Each row was made from one small tree. Brackets hold a mark, then the marks that hang from it, in alphabetical order. Every link used is in the known rows. Write each row's tree.
Known rows
[C [D E M [S P] Z]]: [ 56 -48   4  74 -47  13  15  39 -12  28 -43  20 -10  -2  54 -15  11   9
  48  15  38 -16  15 -34 -16   6 -34  -4  52 -34]
[F [U [Z [D E M] S]]]: [ 20 -17 -17  19 -77 -11 -20  19  -2 -69 -55  31 -15 -38  78  -8  59   4
  -8  26  15 -82 -24   7  11 -26 -37  -4  39 -31]
[C [D E M [S [P Q]] Z]]: [ 58 -68 -20  66 -35  22  -7  50  -5  19 -48  16 -38  23  66 -33 -11  34
  73  14  33  -1  -2 -23 -14 -18 -18   8  44 -19]
[Q G W]: [ -4  34  47 -45  36   3  -4  -3  -3  18  19 -37  21  -9 -21  -2  19 -16
 -43 -49  12 -11  35   4  33  14  31  11 -14  30]
[Q G N W]: [-29  40  40 -28  26  17  19 -19  17  33  13 -42  24   2 -53 -16  37 -28
 -33 -47  16  17  27  13  22  14   7   4 -13  35]
[U F [Q G] [Z D S]]: [-50  24  87  -1 -16 -34 -72 -11  36 -53  20  13  18 -77  11  83  39 -26
 -21 -37  15 -27 -32  38   1 -10  21  -3 -19 -56]
[S [P [Q [C D] G [N W]]]]: [-24   1  -8  27  54  20   4  -7  34  45   7 -23 -20  56 -44   1 -19 -38
  15  -3 -16  59  10  15 -34  -5 -43   9 -25  13]
[S [P [Q C G N W]]]: [-48  22  21 -23  56  18  18 -41   6  50  15 -39  12  44 -89 -13   8 -32
  10 -39  -6  72  20  20   6  -3  -7   9  -9  45]
[C [D E Z]]: [ 72 -11 -10  22  -2  -9 -17  43 -42  22 -16  25 -22 -49  58  25  -7   2
  22  15   3 -44   1  -4 -18   3 -39 -14  25 -32]
[Z [D M] S]: [-17  20  -2  25 -69   7  -9  29  -1 -59 -38 -29  -4 -14  61  -3  29 -35
 -42  11  10 -72 -18 -20   0  -2  -5  -6  19  11]
[S [P [Q [C [D M]] G W]]]: [ -9  12  29   8  47  18   4  12  12  24  -1 -63   2  30 -14  -8  -7 -33
   8 -32   1  34  47 -13  17 -14 -10  10  18  32]
[M [C [D E Z]]]: [ 66  -5 -19  27  21 -39 -14  35 -57   1   6  41  -4 -51  34  52 -29   8
  29  22 -13 -32  -3 -38 -11  20 -28 -13  36 -45]
[F [U Q [Z D]]]: [  3  12  -2 -41  -1  -7  -6  -2  18 -33  33  60  -7 -70  38  37 -13  30
  -5   9 -27 -44 -15  56  39 -13  -3  -6 -16 -51]
[Q G]: [  1  33  30 -36  21  -6 -24   4 -19   7  17 -16   7 -15  -7   4  15 -23
 -47 -37  -4 -20  24   2 -12   7  35 -10 -13   6]
[M [C D]]: [ 18  29 -21 -13  25 -29  19   6 -41 -11  34  10   9 -43   5  48 -37 -15
 -38  27 -38 -43  10 -30  11  16  -1 -22   3 -14]
[P [Q G N] S]: [-35   1 -10 -42  -9  14 -25 -19  14 -12   1 -27  -3  24 -37 -44   6  -1
 -29 -15  -1  40   6  27 -34 -32  14 -12 -65  28]
[F [U [Q [N W]]]]: [  6  13 -34 -19  19   2  34 -11  46   2  22  21  -2  12  11 -20 -22  56
  -2  24 -18  21 -17  37  26   4   6  18 -31  -8]
[F [U [Q G] [Z S]]]: [-18  22  35 -63  -6   2 -46 -10  17 -36  14  14  10 -42  10  10  29  17
 -29 -35  -3 -16 -12  49  18 -15  36   4 -29 -58]
[Z [D E M] [S [P Q]]]: [ 16 -45 -37  33 -59  28  -1  11 -20 -42 -37  -9 -41  19  58  -8  16 -30
  24  27  27 -69 -50   8  -3 -34 -20  19  56  30]
[U Z]: [ 10  -7  24 -46   9 -22 -33  -5 -25 -15  21  36   9 -55  -2  28  14  18
 -17   6 -29 -27  21  22 -14  30  35 -14  -2   0]
[Q [C D] G N]: [-35  66  19  10  20  -2   3 -10   9  34  -3 -33  14 -10 -37  15  21 -55
 -32 -24 -20  33  25 -10 -34   1 -45 -44 -22 -18]
[P [Q G N W] S]: [-38   1   7 -50   7  23  -4 -26  31   3   6 -51  14  29 -51 -50   9   1
 -27 -28  16  49  17  28  12 -26  12   9 -64  52]
[S [P [Q C N W]]]: [-31   5 -14 -25  41   9  42 -43 -10  43  15 -20   9  34 -72  -9 -11  -7
  19   9 -28  56   4  23  12   4  -9   5  -3  57]
[M C]: [ 12  24 -13 -33  27 -42   3  -8 -52 -21  35  22  20 -27 -15  35 -24  10
 -33  17 -39 -26   4 -30   7  32  40 -12   8   1]
[U Q]: [ 11  24   8 -47  21  -4  -4  -7  -5 -12  45  10  10 -36  16  31 -23  33
  -9   3 -19 -11 -12  26  12  18  53   3  -5  -2]
[F [U Q Z]]: [ 16   6   2 -69  16 -17 -11 -10   2 -21  39  56   5 -63  16  22 -11  62
  -3   9 -33 -13   3  52  27   3  36  -3 -17 -44]
[S [P [Q C]]]: [  0  -4 -26 -31  37 -15   1 -18 -42  14  21   7  -9  17 -27  14 -32  -2
   7  19 -47  20   3  11 -21   1  18  -7   2  29]

Which tree is each row?
[-52  29   9 -36  19   2 -17 -38  30   5  -7 -55  27  40 -66 -40   8  -2
 -18 -26  -3  89  20  11  -9 -21  -1  -8 -66  43]
[P [Q C G N W] S]
[ 44 -26 -18  30 -14 -12  11  12 -72   6   0  30  -4 -33  10  54 -12 -38
  23  32   6 -53 -28 -19 -11   9 -47   3  42 -48]
[M [C [D E [Z [S P]]]]]
[ 44 -65  -5  19 -24  16 -18  33 -28  -7 -41 -21 -19  31  37 -35  19  23
  61   0  38  -9 -15   0  16  -4   5  46  60  37]
[D E M [Z [S [P [Q W]]]]]
[ 17 -47 -10  34  -7 -23 -16  39 -22 -11  -9  27   0  37   6 -24 -37  55
  49   1  -2  34   7 -61  -3  19  50  12  31 -18]
[D [M C] [S [P Q]] Z]
[-18 -15 -45 -44 -24   6   1 -22   0 -22   5  -9  -4  16 -18 -39 -12  23
 -18  28 -19  24  -5  27 -27 -25   7 -19 -57  40]
[P [Q N] S]
[ 18 -30  10   4   9  52  23 -20  14  52  -9 -23 -20  31  -1 -22   0 -15
  18 -25  53  -8   2  11  37 -37 -18  26   2  16]
[C [D E [S [P [Q G W]]]]]
[-11  -3  -4  -4  38  13 -33   9  40   7   3 -19 -25  56 -15 -34   1  11
  -2 -22  -1  38  -4  17 -21   3  26  23 -33  37]
[P [Q G [N W]]]
[ 10 -22 -13  61 -43 -13  43 -11 -15 -29 -14  35  13   4  16  11   0  -4
  23  25  28 -36 -19 -57  11  13  -8   2  68 -17]
[Z [D E [M C] [S P]]]
[-18  -4  -5  11 -39  22  48 -16  -5  16  -1  23   0  -4   4   7  -9 -37
 -28  12  12 -50 -15  -2  12   0 -15  -8  -8  -5]
[Z [D [S P]]]
[ 44   0 -12  12   3 -46  -6   5 -39 -46   0  17  15 -17  22  15   5  36
   9  24  -7 -19   5 -55  -3  28  34  -2  69   6]
[D E [M C]]
[  0  26 -17   8  -7 -18  24  -2 -13  -5   8  15  18 -19   9  21 -29   6
 -34  21 -14 -25   2 -55  11  15   7 -26 -12 -33]
[M [C [D S]]]
[-16 -19 -34   8  39  -4  13 -24  10  25   9   7 -12  59 -45 -10 -26   8
  27  32 -36  64 -10  15 -35  17  -6  13 -15  43]
[S [P [Q C [N W]]]]
[ -7 -27  -5   1   8  -3  31  -8   3 -12   7 -10  20  48 -21 -29 -29  47
  20   3   9  26  17 -50  54  15  57  28  29  38]
[D [M C] [S [P [Q W]]]]
[-22 -21 -15 -20   6  14 -35  -9  49 -17  -2 -22  -7  58 -25 -52  -8  16
 -17  -7   5  55   3  27 -34 -15  15  15 -76  37]
[P [Q G [N W]] S]
[ -8  34 -30 -42   4   3  45 -21  15   9  26  15   2 -21  -1 -10 -11  37
 -13  14 -22   7 -13  41  27 -15   2 -13 -21 -17]
[F [U [Q N]]]
[ 25  13  14  76  30 -13 -38  28  25  43 -34   3  -7  16   3   6  20 -13
  43 -15  14  55   4 -17 -56  21 -69   0   2 -41]
[Q [C [D E Z]] G [N W]]
[ 22   8  -7  11 -35   4 -23  51 -32   0 -23 -12 -14 -36  49  16  -1 -30
 -25   9  -5 -55 -11  -7 -13   3 -27 -15 -13 -33]
[C [D [Z S]]]
[-49  19  94  16  -9 -38 -58 -17  62 -23  20  38  26 -63   6  61  25  14
  -2 -46  25   9 -11  17   9  -5  34 -10 -28 -69]
[U F [Q G] [Z [D S]]]
[-19  -2  -3  45 -37 -12  43  -1  -3 -29   0  22  21   6  -1   9 -14 -15
  -6  18   8 -30  -2 -61  19  21   8  -5  36 -15]
[Z [D [M C] [S P]]]
[ -9 -44 -42  35  -8  47  44  -6  46  39  -7   3 -31  61  -5 -33 -31   6
  18  33   6  19 -14  13  -4  -8 -28  15 -35  18]
[C [D [S [P [Q [N W]]]]]]
[ 31  12  -3  78 -15 -19  -9  40  -3  17 -55  -3   1 -15  33  -1  31   6
  52  14  -1  38  15 -39 -55  16 -64 -34  53 -33]
[Q [C [D E M Z]] N]
[-48  -3  14 -32   1  54  20 -32   7  27   2 -57  -4  44 -61 -28  28 -50
 -14 -36  27  10 -12  38  25 -19   2  28 -13  54]
[Z [S [P [Q G N W]]]]
[-14 -11   4  40 -58  15  41   8  16  -8 -18   5   5   9  27 -16   8 -19
 -12  10  21 -39   4 -28  11   5  -3  -4  26   3]
[Z [D M [S P]]]
